Below is a small trained network, with its code and all its weights. Each question gives an input and a class and asks what happens when units are switched off, that is, made to give their printed mean instead of their output.

import numpy as np


def w(rows, s, z=0):
    codes = np.array(rows[::2]) - 128.0
    scale = np.full(codes.shape[1], s)
    scale[-1] = z or s
    return codes * scale


def norm(h):
    return h / np.sqrt((h * h).mean(-1, keepdims=True) + 1e-5)


def f(y):
    return np.maximum(y, 0)


def log_softmax(a):
    a = a - a.max(-1, keepdims=True)
    return a - np.log(np.exp(a).sum(-1, keepdims=True))


def net(x, mask):
    res = np.array(x, float).reshape(1, 3) / 4 @ E
    u = 0
    for l in range(2):
        y = f(norm(res) @ A[l][:, :-1].T + A[l][:, -1])
        res = res + np.where(mask[u : u + 10], y, B[l][:, -1]) @ B[l][:, :-1]
        u += 10
    return log_softmax(norm(res)[-1] @ U[:, :-1].T + U[:, -1])


A, B = {}, {}
E = w([
[115,148,237,149,121,179,147,116,20,167],'x0',
[112,97,145,96,4,131,8,124,119,136],'x1',
[123,131,120,20,148,164,125,103,142,25],'x2',
],0.0013)
A[0] = w([
[125,158,184,240,111,81,130,130,105,246,92],'0.n0',
[128,128,128,128,128,128,128,128,128,128,127],'0.n1',
[117,137,13,70,145,82,101,83,251,65,100],'0.n2',
[116,148,178,168,122,118,131,106,105,166,59],'0.n3',
[128,128,128,128,128,128,128,128,128,128,128],'0.n4',
[119,124,115,129,126,136,126,121,132,133,50],'0.n5',
[132,129,129,127,129,126,128,130,127,125,113],'0.n6',
[187,147,58,204,204,53,209,184,187,159,15],'0.n7',
[157,72,7,217,111,34,114,211,217,209,171],'0.n8',
[98,67,74,153,48,122,54,159,149,180,3],'0.n9',
],0.0022,0.0014)
B[0] = w([
[146,67,3,123,148,131,132,180,171,97,218],'0.n0',
[128,128,128,128,128,128,128,128,128,128,128],'0.n1',
[148,81,106,239,124,138,155,201,57,221,249],'0.n2',
[135,99,56,98,144,129,132,150,162,89,157],'0.n3',
[128,128,128,128,128,128,128,128,128,128,128],'0.n4',
[135,132,135,133,126,123,126,128,123,125,128],'0.n5',
[123,126,126,128,127,131,126,127,129,131,128],'0.n6',
[29,120,116,95,149,252,118,78,144,190,207],'0.n7',
[83,206,228,52,149,129,100,22,140,93,255],'0.n8',
[201,168,179,167,124,55,81,103,134,79,183],'0.n9',
],0.0026,0.0028)
A[1] = w([
[138,91,42,196,218,128,237,211,160,168,88],'1.n0',
[182,137,118,214,185,83,227,196,120,155,29],'1.n1',
[107,80,91,127,205,177,210,177,99,135,123],'1.n2',
[175,28,71,161,9,94,59,247,105,142,58],'1.n3',
[169,41,80,154,35,103,67,220,104,128,86],'1.n4',
[119,213,213,80,203,138,252,105,110,69,1],'1.n5',
[139,187,170,107,87,43,92,81,172,115,20],'1.n6',
[145,203,211,85,155,113,201,110,109,68,7],'1.n7',
[140,103,89,118,109,118,118,153,132,110,78],'1.n8',
[57,166,225,48,28,140,41,39,140,119,57],'1.n9',
],0.0022,0.0015)
B[1] = w([
[173,56,143,46,4,147,125,214,21,62,254],'1.n0',
[129,96,98,61,108,157,125,166,94,113,176],'1.n1',
[184,139,169,143,70,68,73,140,118,76,245],'1.n2',
[35,188,129,124,238,181,172,35,203,188,240],'1.n3',
[48,168,128,115,231,197,175,56,178,172,226],'1.n4',
[123,159,118,205,112,41,51,88,216,194,200],'1.n5',
[158,171,195,174,116,76,142,127,104,95,165],'1.n6',
[132,144,106,187,106,57,73,112,194,169,162],'1.n7',
[112,139,139,138,137,135,142,101,134,142,145],'1.n8',
[192,60,55,139,123,115,215,241,81,107,252],'1.n9',
],0.0025,0.0026)
U = w([
[34,146,106,126,194,183,145,69,172,186,173],'0',
[169,68,105,87,92,149,157,229,47,92,187],'1',
[180,182,182,187,108,1,77,104,157,110,2],'2',
],0.0074,0.0009)

Each question gives the input, the list of numbers given to net, and the class t.
The units are the neurons (one row each of A and B). Each row of codes is followed by its name. A weight is (code - 128) times the scale printed after its matrix; where a second scale follows, it is the last column's (A, B and U).
mask holds one flag per neuron, layer by layer. A switched-off neuron (its flag False) gives its mean, the last column of its row in B, instead of its output. The means were averaged over made-up inputs and are rounded, as every weight is.
A unit's drop is (log p(t) with every unit on - log p(t) with that unit switched off) / (log p(t) with every unit on - log p(t) with every unit switched off).
The circuit of an input: a set's keep is (log p(t) with only the set's units on - log p(t) with every unit switched off) / (log p(t) with every unit on - log p(t) with every unit switched off). Starting from the 12 units with the biggest drops (on a tie, the unit counted first), units are removed one at a time, each time the one whose removal leaves the highest keep (on an exact tie, the one counted first), for as long as the keep stays at least 0.8.
units of the circuit, in order: the units of the circuit, biggest drop first
most important unit: the unit with the biggest drop
k most important neurons: the k neurons with the biggest drops, biggest first
top k neurons in layer l: the k neurons of layer l with the biggest drops, biggest first
drop when u is switched off: that unit's drop, to one decimal
input [-1,-6,7], class 1: units of the circuit, in order : [0.n8 1.n0]
input [-6,-2,4], class 1: most important unit : 0.n2
input [2,-8,4], class 2: top 3 neurons in layer 0 : [0.n2 0.n0 0.n8]
input [0,3,0], class 2: 4 most important neurons : [0.n9 0.n2 0.n0 0.n7]
input [0,5,8], class 0: units of the circuit, in order : [0.n8 0.n2 1.n0 1.n3]
input [3,-1,-7], class 1: units of the circuit, in order : [0.n0 1.n0]
input [-5,3,0], class 2: 3 most important neurons : [0.n8 0.n9 0.n0]
input [6,8,-3], class 0: 2 most important neurons : [0.n8 1.n3]
input [-7,-6,1], class 1: top 3 neurons in layer 1 : [1.n0 1.n3 1.n4]
input [-7,0,1], class 1: 3 most important neurons : [1.n3 0.n2 1.n4]
input [0,3,-1], class 2: 3 most important neurons : [0.n9 0.n2 0.n7]
input [1,8,-7], class 0: 4 most important neurons : [0.n0 1.n3 1.n4 1.n2]
input [-7,2,-1], class 2: 3 most important neurons : [0.n8 1.n0 0.n9]
input [5,-7,3], class 2: most important unit : 1.n5
input [8,-7,1], class 2: 2 most important neurons : [1.n5 0.n2]
input [0,4,0], class 2: top 4 neurons in layer 0 : [0.n9 0.n2 0.n0 0.n7]
input [5,0,-7], class 1: drop when 1.n0 is switched off : 3.1
input [-6,7,8], class 0: drop when 0.n2 is switched off : 0.1
input [3,4,-7], class 0: drop when 0.n0 is switched off : 0.6
input [-2,1,-2], class 2: most important unit : 0.n8
